sq-ld: [ 12  -9 -18  42  38   2 -29  49 -28   6  -6  22 -12 -24 -12  18   5   4
 -10  36  -8   0 -34   0 -10]
sq-ld: [ -1  -6  22 -10 -26 -19  27 -27   0  15 -33 -14  -5 -13  23 -30 -27   3
  10  -9  16  26  31 -31  17]
bm-lm: [ -6   1  17   7 -20   7  -7 -36   9  -6   1 -12   2  16  -6   8  17 -25
 -15   1 -15  13 -19  35 -29]
rt-rh: [-16  -8  35   0  -5  -3  -6  -6  -1  31 -18  -1  32  -7  36   4 -13   3
  11 -12   8  30   9  -7  20]
rt-rh: [ 18  23 -12 -27 -12 -10  -5   1   3 -26  22  -3 -13   5  -3 -14  14  17
   1 -12 -18 -51  -4  36  19]
rz-hh: [-42   1  -1  -1  -4  51  35  -8  22  24  21 -10 -54  28 -19 -16 -12 -21
  11   6   0  -3 -10  22  14]
bm-lm: [ -1  -1  10  12 -30  26   8  -1   7  35  -2 -13  32  15 -11  24  12 -10
 -14   3  13   0   6   1 -10]
rz-hh: [ 48  -8   2  -2 -10 -69 -18  -2 -45 -11 -55  -5  44 -25  22   3   2  25
  -3   5  -4  15  31 -46 -15]
rt-rh: [ -6 -15 -20  19   6  -8 -24  -2 -31 -26  16   7  21  -8   6  15  21 -16
 -35  20 -13 -29  -8 -17 -57]
rt-rh: [  2 -15 -29  26   8  13   3  23 -32  16 -12  -5  -1  16 -31  25  13 -10
 -11  37  -6  -5   0 -25 -38]
rt-rh: [-15 -13 -22   4   6   8   3  22 -31  28  10   7 -14 -18  -7  -9  -4   8
  -9  26   4 -14  10 -24  -5]
rz-hh: [ 12 -12 -28  26 -12  13  16  54 -38  45 -12   1  18 -20  -7   9  -7  16
 -18  32  26 -40  28 -61   2]
rz-hh: [ 10  -2  14  21  17 -20 -31 -19  -7 -61 -24 -11  31  45  22  39  25 -30
   1  -4 -45  -2 -33  26 -42]
sq-ld: [-57 -15  -9 -30  -1  31  19 -12   0  35  38   0  -2  14  -2  -9  -5  -5
   5  -6  12   3  28 -19  -4]
rt-rh: [ 37   4 -23  -8  -6 -21 -17   7 -17  -9  -4  -2  37   8 -29  28  31  14
 -12   5  -5  -5  12  -7 -30]
rz-hh: [-49 -26 -14  10  10  27  23  12 -33  38  -2  -6 -26  13   2  -7 -15 -14
   5  30  -3  -3  13 -35 -11]
rt-rh: [ -7  -4  24 -28 -20 -41 -31 -29 -32  34   6  11   4 -61  26 -36   1  26
 -13   2  -4  27  10  16   8]
rz-hh: [-11  -4 -13  10 -11  10   7  16 -25  -2   8  -6   1   3  20  -4   0  -4
 -14  13  -8 -63   5 -15  -4]
bm-lm: [ 34   2  34   1 -20 -32  -8 -25  16  23 -37   2  22 -37  -3  -4  -8  13
  -1 -11  25  76  10  -3   8]
bm-lm: [ 26   0 -17  10   5 -14  -2  -5   9 -23   2  12 -12 -28 -27  -6   2   0
 -18   7  17  19  -3 -15 -25]
sq-ld: [-48 -18  26   5  19  26 -12  -8   7  26   7   2  30  26  19  28   1 -21
  11  -8  -3  41  -8   7  -9]
sq-ld: [  7   0  14   6  -8 -17   4 -21   1 -18 -22  -8  -9  -3  15 -13  -8  -9
   2  -2  -7   8  -3   0  -2]
bm-lm: [-24   1  13 -11   4  18  11  -9  21   4  10  -3  -6  17   9  -3  -9  -7
  16 -16   2   8   0  11  18]
bm-lm: [-61  -7   6 -24  57  52  19  22  62  27  46  27  -5  13  -1   4 -34   3
  44 -40  42  55   8 -16  50]
bm-lm: [ 32   8   1   4   2 -21  15 -15  19 -58 -35 -17   4  36   2  11  -2 -13
  16 -17 -10   1   1  -9  -8]
sq-ld: [ 19  15  14 -12  -9  -2   0   7  35 -11   8   4  44  -2  17  10  -3  14
   4 -37  23 -11  13  -4  29]
bm-lm: [ 33   4  -8   0  14 -39  -8   5 -18 -32 -33  -2 -11   0   1  -3   0  12
  14   5 -19   4  -3  -4   0]
rz-hh: [ -6  10  -3   2 -25  13  15   0  13 -15  31   3 -16 -28  21 -33 -12  -1
 -23  -7  15 -64   1  -2  17]
sq-ld: [-23  -8   5   4   9   3   8 -10  24 -40  22  11  19 -14  43 -12 -21 -15
 -10 -26  24 -22  11 -40  -4]
rt-rh: [ -2   6  -9  19  20   7 -69  56 -38  12  52  34  27 -42  21  21  33  21
 -35  21 -23 -70 -46  48   4]
bm-lm: [  3   0 -16  -3  52  -4  -1   7  24 -48  -1  10 -17  26 -15  13  -5  -6
  28 -13  -6  30 -13  -4  -5]
rz-hh: [-40  -3   3 -23  15  26   1   1  -8  38  11  -7 -18  41 -12   9   7   0
  29   4 -24  19  -5  34  14]
bm-lm: [  1   6   1  -6 -31   7  31   4   4   1  -2 -13   7   1  24 -18 -17   5
  -2 -12  16 -52  28 -28  26]
rz-hh: [ -2  -3  -2 -35 -28 -46   3 -15 -49   1  -8  -7   0 -31  45 -46 -11  27
  -2   0 -11 -43  40 -30  15]
rz-hh: [ 63  17 -35  -5   3 -23 -18  20  -7 -38  -8  -5  34  30 -45  43  41  16
  -5   1 -16 -23   0   7 -28]
sq-ld: [-10   2   6   2  10  -1   3  -1  15 -23  11  10 -17 -18  24 -21 -18  -2
   2 -11   6 -13  -7  -3  17]
sq-ld: [-54 -27  14   8  18  13  13  -4   8   8  13  14  18 -23  51 -14 -37 -15
   0 -14  33  14  23 -63   2]
rt-rh: [-37 -12  18  -4  -4   4  11  -9 -11  30  -1   1 -21 -21  32 -32 -26  -1
   6   3   6   8   9 -12  22]
sq-ld: [ 31   0 -19   4  -9 -34  -2   7 -14 -39   0   8  18 -39  19 -16  -5  13
 -24  -2  16 -43  21 -48 -12]
rt-rh: [-20  -5  24  29  -3  15 -13   0 -14  -9 -12 -14  21  33  39  24   9 -28
  -4   6 -32 -32 -27  23 -11]
bm-lm: [ -7  -5 -15  -1  24  20  20  34  28  -1  15  14  26   1   4  12 -21   8
  12 -22  41  -4  26 -55  20]
rz-hh: [  7  -2  -6   8   6  -8 -13   4 -14 -22  -5  -3  18  15   7  18  13  -6
  -5   4 -17 -20  -6  -1 -20]
sq-ld: [ -2   7 -33   0 -12  32  31 -17  27 -40  28 -14 -26  40 -43   4  14 -29
 -15   1   1 -37  -1   1 -37]
rt-rh: [  5 -12 -47  13   2   1  14  -4 -29 -17   1  -5 -42   6 -48  -5  13 -16
 -21  41 -10 -11   1 -23 -58]
[ 25  15 -20 -20 -12  -3  17   3  -1   1  -7 -13 -28  19 -36  -7   8  14
  12   4 -10 -11   8  15  11] | rt-rh
[  1   8 -13   5   5  23   1   1  20 -21  19  -2  -4  29 -24  19  17 -15
  -5  -2  -7 -16 -18  22 -17] | sq-ld
[ 47   4  -4   8 -20 -40  -6  -9 -16  -9 -29  -1  -4 -38 -11 -15   2  13
 -18  13   5  11   6 -11 -12] | bm-lm
[-15  -1  22   1 -15  18  -5 -18   8  32   3  -6   9   9  -7  11  10 -11
  -4   0  -2  28 -10  29  -5] | bm-lm
[-17  -8  12  35  26  20 -23  21   5  15  12  22  -2 -27   9  10  -5 -10
 -12  12   7  17 -35  13   0] | rt-rh
[-12  -1  15  32 -20  20  19  -7   7 -14  -9 -13 -14   6  27 -10 -14 -29
 -13   6  -2 -39 -14  -1   0] | rz-hh
[-14  -2  20  16  -1  10 -12   8 -16  35 -10  -1 -17  -6   9  -2  -1  -3
   3  19 -16   9 -24  32  15] | rt-rh
[-10  13  22 -18  -2  23  41 -29  59 -13 -13 -20 -31  51 -11  -7 -20 -18
  41 -33   4  36   0  23  32] | bm-lm
[ 51  32   9 -11  12 -19 -52  19  27   7  25  31   3 -49 -35   7  24  39
  -6 -12   5  33 -40  77  31] | rt-rh
[ 13   8  11 -24 -21 -29 -11 -28  -9  -4  -5  -7   4  -8   6 -14  10  11
  -1  -8 -14   4   7  21   0] | rt-rh
[-11   1  13  -1 -12   2  13 -48  53 -43  29   9  -1 -28  12 -25 -15 -24
 -23 -30  34  15   3 -14 -19] | bm-lm
[  2 -13  -6  29  13  -6   7  18  -4 -11 -11  13   0 -34  21 -10 -25  -3
 -11   8  25  -4   6 -52  -2] | sq-ld
[-17 -14   5  -5   4 -25 -11  -7 -52  34 -21   1 -40 -26   9 -30  -8  11
   8  32 -25  25  -2   7   3] | sq-ld
[-26 -25   1  19   1  -4  16  -1 -19  19  -8  10 -13 -47  27 -31 -33  -6
 -14  16  28  12  21 -62  -7] | rz-hh
[ -1  14  27  13   2  26   2  18  26  -6 -11 -12  20  46  24  28  -1 -10
  23 -21 -14 -24 -22  34  36] | rt-rh
[ 15   4   5 -10  11 -25 -12   4 -22  16 -28  -1 -27  -4  -9  -9   0  19
  23  13 -23  32  -9  26  20] | bm-lm
[-14 -25  -6  31  60 -14 -55  17   0 -37  32  48  53 -50  25  29   5 -10
 -31  -3  21  29 -20 -38 -49] | rz-hh
[  7  -8 -29  20   3 -17 -30 -23 -20 -83  27   3  21   6   2  19  37 -33
 -49  13 -27 -54 -21  -4 -89] | rt-rh
[-27 -18  -7 -12 -23  -8  26 -23 -48  34 -20 -19 -39  -2   2 -35 -12  -3
   2  30 -13   1  27 -25 -12] | rt-rh
[ -1  -1 -13 -32   6 -36 -28  -4 -42 -26  10   0  23   9  24   1  21  17
   2  -4 -36 -38  12   4 -13] | rz-hh

hz-md: [-11   9 -28   8 -58 -30  42   5 -23   2 -35 -21  19   6  -2 -28   7  19
  17   7  43 -16   0 -21  -5]
bc-qr: [ -3  17  -5  -8   9   0   0  -7   4   8   2   2  -8 -10   1  -5   5 -16
 -14   7  -4 -13   2   3 -14]
bc-qr: [-19  -6   5 -19 -21   1 -25  -2  24 -39 -15  -5  43  17   2  19 -11 -42
 -12  20  26  -9   9 -39  -9]
bc-qr: [-20  -3   5  23  -8  16   4  22  -4  21 -17  11 -25 -22  10  10  10   3
  19  17  13 -12 -17  19   1]
nm-gj: [  0 -67  20   3   0 -54 -26   2  -7  -9  -2  -8  14  -3  17 -11 -10  12
 -14 -27   1 -20 -18 -27  35]
nm-gj: [  4  -6 -10  -4  -3 -53   9  -3 -26  21  -5  -7 -13 -10   2 -23   5  16
 -23 -21  11 -29 -21  -6  12]
nm-gj: [-26  -7  14  28 -22  29 -18  11  13   6   5  10 -13 -10  18  12  35  14
  32  34   5 -16   5  19  11]
nf-jc: [  2  -5 -10 -27 -18 -30 -17   8   5  -9  10  -8  10  13   1   8  10  10
 -31  12  23 -27 -17 -16   5]
nf-jc: [  9   1  -9  -9  -3  29  10  20  16  -7   4  -3   1   5  -2  10  -7  10
   8  22  -3  19  -1  10 -18]
nm-gj: [-22 -52  16  18 -26 -47 -14   6 -14  -8 -30  -6  21  -5  16  -9  -7  -1
   5 -16  28 -25 -15 -34  31]
tc-hf: [-16  18  -9   1 -18  11   9  10   2   2 -20   1   1  -4   0   7   3 -15
   5  21  23  -9  -3  -2 -15]
nf-jc: [ -5  21   7   6 -11  37  -1  -5   5 -28 -11   7  28  28 -18  28 -15 -22
  26  -2  12  39  22  -9   2]
hz-md: [ 12 -51  11   5  17  60   8  37  38 -19  -5  -4   8 -11  15   8 -37   0
  30  27 -32  47   2  11 -30]
tc-hf: [ 11 -25  -3   9  -8  25  14   7  19  -9  11 -14   7  -3  13 -21   3  26
  27  20 -26  18  19   9 -14]
hz-md: [-15   4 -11  10 -19 -51  12  -2 -31  30 -18  -3 -18 -19   6 -23  19  11
 -12 -10  27 -46 -21  -4  13]
nm-gj: [-24 -20  14  16 -28  23 -13  18  12 -22 -23   5  22   8   7  25  -6 -14
  29  19  25   7   1 -14   7]
bc-qr: [  5 -29  -7  -5   5 -18   9  38  -8  21 -12   0 -24 -19   8   3 -13  20
 -13   3  11 -12 -44   9  -2]
tc-hf: [ 38  11 -27 -24   3  -6  31 -18   5  -8  27 -26  12  14  -7 -40  -1  29
 -10  -4 -32  19  25   0 -23]
hz-md: [-11   5  -6  23   2 -64  17  -6 -51  56 -17   6 -45 -34   5 -30  21  19
 -13 -33  16 -49 -33  13  25]
bc-qr: [ 28  92 -23 -29  31  -1  20 -81  -5  -7  36  -9  15  23 -32 -37  11 -32
 -29 -29 -41  18  65  -4 -28]
tc-hf: [  6  18  -9  -9 -15  28   8 -15  21 -28   9 -12  31  21  -6  -5   1  -7
  13  18  -8  22  36 -10 -20]
nm-gj: [-11 -44  16   2 -19  -6 -19  22   8 -27 -21  -1  29  12   6  22 -22  -7
   9   1  24   6 -13 -27  16]
hz-md: [-13  27  -7   5 -23 -58   5 -45 -32   1 -12  -9  20   9  -8 -31  16 -14
 -12 -32  22 -31  18 -31  19]
hz-md: [ -9   0 -18   5 -35 -21  23  13 -14   9 -22 -11   2  -4   4 -15   8  16
   6  11  30 -20 -12  -8  -3]
tc-hf: [-18  40 -11  -2 -22   3  14 -12  -7 -10 -29   0  21  10 -14   5  -6 -37
   3   3  32  -1  12 -20 -14]
bc-qr: [-21 -43  25  29  -9  15 -25  21  11   3  -1  10 -10 -15  23  13  14  14
  27  17   0 -11 -10  11  22]
tc-hf: [-10  -1 -19   2 -23  24  22  37  15  17 -12  -6 -20 -23  16  -4  14  16
  11  52  13 -18 -17  19 -32]
hz-md: [-16  -5   9  -6   2 -38 -25 -21  -2   0   1   0   4  -9  10 -10  13 -23
 -27  -6   6 -40  -1 -20  10]
nm-gj: [-15  42  -8   2 -24  76  10  26  23 -16 -17  12   9  16 -14  46  -4 -20
  33  46  26  32   9  13 -28]
tc-hf: [-31 -13   2  32 -31  29  20  25   4   4 -41   1   1 -21  16  -1  -2 -10
  42  32  22  -3  -2   2 -15]
nf-jc: [-11  -9   9   9   5 -46 -12 -22 -19  15  -3   1  -7 -15   9 -22  12  -7
 -16 -23   0 -35  -4 -11  20]
nf-jc: [  2  38  -5  -3 -22  -7  -8 -14 -18  -8  13   6   9  37 -24  23  19  17
   2 -15  25   6   6  -1  29]
nf-jc: [  3  26   3  23  11 -19   7 -26 -36  31  11  11 -28  -4 -10 -13  23  21
   7 -36  -9  -5   4  21  29]
nm-gj: [ 23  18 -19 -24  20 -47  32 -25 -27   1 -18 -14  15   5 -21 -31 -38 -24
 -34 -48  -1  10   0 -27 -15]
bc-qr: [ -8  13   9  17 -15  20  -4 -20   1 -18   2   2  21  20  -6   5   8  -4
  29  -4  -1  19  31  -5  13]
nf-jc: [ 17  32 -19 -22 -15  -9  -2   8 -10   3  26   1  -9  30 -21  24  19  38
 -17   1  20   0 -15  13  15]
nf-jc: [ -3  27   3  16  -6 -24  -3 -28 -30  14  10   7 -10  10 -11  -4  25  15
   4 -30   6 -10   8   6  33]
hz-md: [ -9   7  -6 -27 -26   8 -24   4  29 -31   8  -6  28  21   1  21  11 -14
 -16  36  22 -14   6 -21 -11]
tc-hf: [ -6 -53  54  31  35 -16 -52 -16 -13  -7   9  23   1   3   6  21 -13  -7
  11 -56 -22  14  -3  -5  63]
bc-qr: [  7 -38  12 -22   5 -18 -33  -5  23 -30  17 -10  27  12  10   1  -8  -6
 -23   1 -11  -6   4 -26   6]
[-26 -86  19   9 -49 -50 -35  52  -6 -17 -33  -3  21   6  22  29  -9  24
   2   5  61 -34 -55 -36  48] | nm-gj
[  9  21 -21   8 -40  11  45  -9 -12 -21 -21 -19  37  30 -18 -18 -12  13
  37  -6  15  38  31 -16  -9] | hz-md
[-21 -17   7  21  -5  -5   2  24 -12  23 -27  10 -23 -26  12   7   0  -2
   9   5  20 -20 -29   8   7] | tc-hf
[  8  53 -26  -2 -60 -19  -2 -15 -23   4  43  -6  -2  49 -20   9  70  77
   9   7  32 -18  11  16  42] | nf-jc
[-14  26   2 -18   0   7 -29   8   9   0   7  15  -9   6  -6  39  13 -20
 -24  19  24 -21 -17   3   1] | tc-hf
[ -6 -21  10  15   1 -24 -14  -8  -6  18  16   0 -19 -17  18 -20  28  23
  -1  -3 -13 -30  -3   9  21] | nm-gj
[ -3   0   3  17   3 -32  14 -26 -26  11 -14  -4   1  -9   0 -31  -3  -5
   4 -34  -4  -7   9 -10  12] | hz-md
[  0  21  -6  -4   2 -25  10 -16 -21   4 -14   0   5   5 -13  -7 -10 -16
 -13 -26  13  -3  -1 -13   3] | tc-hf
[ 34  10 -35 -14  -1 -27  55 -13 -16  12   3 -29   1  -2  -7 -57  -9  30
  -8 -15 -20   9  11  -1 -26] | tc-hf
[  6 -49  36  22  65   2 -13 -13   3  13   2  11 -19 -37  18 -20 -28 -24
   2 -35 -58  14   3   9   5] | hz-md
[ -2 -20   8   3  13  -1  -7   8   5   7  -1   3 -10 -16  11  -2  -4  -4
  -4   2 -10  -7  -9   4  -2] | hz-md
[  3   4  10  17  17 -22   8 -41 -22   1  -6  -1  10   0  -6 -29 -10 -16
   6 -46 -20  11  25 -13  14] | hz-md
[-11 -10  -2  19 -26   2   7  -8   6   1   4 -12   4  -9  18 -28  28  20
  24  21  -6 -16  20   2  -1] | nf-jc
[ 63 -60   0  -8  56 -61  11  -9 -24  31  52 -17 -35 -14   8 -55  -7  78
 -28 -61 -71   9 -18  24  27] | tc-hf
[ 11 -33  10  -6  10  -4 -30  19  13   7  37   3 -22  -3  14  12  21  41
 -12  11 -16 -14 -20  20  20] | nm-gj
[  0 -30  13  14   9  -2   9 -18   4 -17 -17 -11  26  -7   9 -30 -25 -22
  17 -18 -23  18  26 -22  -6] | hz-md
[  8 -43  -2  -6   8 -22   2  40  -5  20  -6  -1 -25 -21  12   2 -12  26
 -16   2   5 -14 -47  10   3] | bc-qr
[-31 -28  12  24 -38  -6 -14  21  -2  -2 -23   3   6  -5  16  12  14   7
  24  18  34 -24 -14  -9  21] | nm-gj
[ 14  19  -8 -12  15  14   4  -1   5   6  18   2 -13   2  -7   3   4   7
  -9   4 -15   9   2  16 -11] | nm-gj
[ -1  14  -4   6   6 -17  15 -25 -14   8  -8  -4   1  -8  -2 -27  -1 -14
  -2 -19  -8  -5  15  -7  -4] | nm-gj
[ 12  35  15  13  56   8   7 -17 -36  23  -9  30 -27   1 -31  24 -33 -28
  -1 -63 -14  40  -8  20  18] | nf-jc
[-26   8   1  16 -32  21   7  12   1 -10 -32   4  16   4  -1  16  -3 -19
  27  18  33   3   3 -10  -4] | nm-gj
[-53  31   8  15 -25   8 -14  18 -11   8 -52  26  -5 -11  -4  46   1 -56
   3  18  66 -31 -26 -11   2] | tc-hf
[ -1 -17  -3  15  -5  26  18   9  16   4  -1  -9  -6 -19  17 -23   6  12
  25  26 -21   5  13  13 -21] | nf-jc
